Each row of numbers belongs to one of the objects below and depends on some of the facts about them. Some rows are named. Which object is each other row?

Known rows:
[-8 10 22 -5 11  4] : AS
[ -4  -5  19   8  27 -33] : AQ
[-14   0  -4 -12 -26  23] : D
[  8  -8 -28 -11 -25  15] : BX
[ 5 11  5 -8  4  0] : AD
[-4 10 17 -8  9  2] : N
[-3  7  1 -1 22 -2] : R
[-13 -14   0  -6 -14  20] : BG
[ 22  11   9  22 -16   6] : V
[-21   2  23  12  37 -33] : AU
[ 4 11  7 -8  5  0] : O
[ 5  8 -9 -3 18 -6] : AW
[  3  -9  18  13  25 -36] : BQ
[-19  -4 -12  -6 -12  19] : AN
[  7   6   2  -1  13 -35] : E
[ 8 11  6 -4  2  2] : K
[ -2   0 -17 -10 -32  21] : Y
[-7  7  6  0 22 -2] : L

Facts:
A {λ=BC, Π=374, τ=955}
AA {Π=172, τ=320}
AB {λ=AI, Π=362, τ=402}
AC {λ=AB, Π=362, τ=402}
AD {λ=BA, Π=362, τ=955}
AE {λ=BS, Π=609, τ=402}
AF {λ=AD, Π=362, τ=320}
AG {Π=609, τ=955}
AH {λ=R, Π=172, τ=955}
AI {λ=BU, Π=172, τ=955}
AJ {λ=D, Π=172, τ=320}
AK {λ=AW, Π=374, τ=402}
AL {λ=AH, Π=172, τ=320}
AM {Π=172, τ=402}
AN {λ=L, Π=374, τ=402}
AO {λ=AR, Π=362, τ=402}
AP {λ=AQ, Π=609, τ=320}
AQ {λ=BE, Π=609, τ=320}
AR {λ=AK, Π=609, τ=402}
AS {λ=AP, Π=362, τ=955}
AT {λ=AA, Π=362, τ=402}
AU {λ=W, Π=374, τ=320}
AV {Π=172, τ=955}
AW {Π=374, τ=955}
AX {Π=609, τ=402}
AY {λ=Q, Π=609, τ=955}
AZ {λ=P, Π=609, τ=402}
B {Π=172, τ=402}
BA {Π=172, τ=955}
BB {λ=BK, Π=609, τ=402}
BC {λ=C, Π=362, τ=955}
BD {λ=A, Π=362, τ=402}
BE {λ=X, Π=172, τ=402}
BF {λ=S, Π=172, τ=955}
BG {λ=BV, Π=172, τ=402}
BH {Π=609, τ=955}
BI {λ=BH, Π=362, τ=402}
BK {λ=Z, Π=374, τ=955}
BL {λ=BT, Π=362, τ=402}
BM {λ=J, Π=362, τ=402}
BN {Π=374, τ=320}
BO {Π=609, τ=320}
BP {λ=BI, Π=362, τ=320}
BQ {Π=172, τ=320}
BR {λ=AM, Π=374, τ=320}
BS {λ=BM, Π=609, τ=402}
BT {Π=362, τ=955}
BU {Π=374, τ=402}
BV {λ=BL, Π=609, τ=955}
BW {Π=374, τ=955}
BX {Π=609, τ=402}
BY {λ=F, Π=374, τ=955}
C {Π=374, τ=402}
D {λ=AU, Π=362, τ=402}
E {Π=362, τ=320}
F {Π=609, τ=320}
G {λ=BY, Π=362, τ=955}
H {λ=V, Π=374, τ=955}
I {λ=BP, Π=172, τ=955}
J {Π=362, τ=402}
K {Π=362, τ=955}
L {λ=M, Π=374, τ=955}
M {λ=BF, Π=374, τ=402}
N {λ=E, Π=362, τ=955}
O {λ=AL, Π=362, τ=955}
P {λ=O, Π=609, τ=955}
Q {λ=I, Π=362, τ=955}
R {λ=BX, Π=374, τ=955}
S {λ=AE, Π=374, τ=320}
T {Π=362, τ=320}
U {Π=374, τ=402}
V {λ=AC, Π=362, τ=955}
W {λ=AN, Π=609, τ=955}
X {λ=BD, Π=374, τ=955}
Y {Π=362, τ=402}
Z {λ=H, Π=374, τ=402}

Rows to name:
[ 13  -1 -32  21 -40  22] => BU
[ -4  -2 -35 -10 -18  16] => C
[17  2 -6 -6 11 -7] => BH
[ -1   4  14   6  13 -32] => T
[ 12   1 -41 -18 -37  16] => J
[10 -2  9  3 13 -3] => AV
[-16  -4 -18  -2 -14  21] => U
[ 1  1 15 -2 17 -1] => W
[  6 -12 -25  -9 -21  15] => AM
[ -1 -13 -12  -4 -20  19] => B
[ -3 -14 -11  -7 -17  17] => BE
[  9  11   1 -10   3  -3] => BC
[17 -2 -3 -5 13 -8] => BA
[29 -1  7 27 -6  1] => AI
[  4   1 -29 -16 -35  19] => BM
[ -7   1   7   9  32 -38] => S
[ -5 -10 -13  -9 -20  18] => AR
[-10   2  12  14  30 -33] => BN

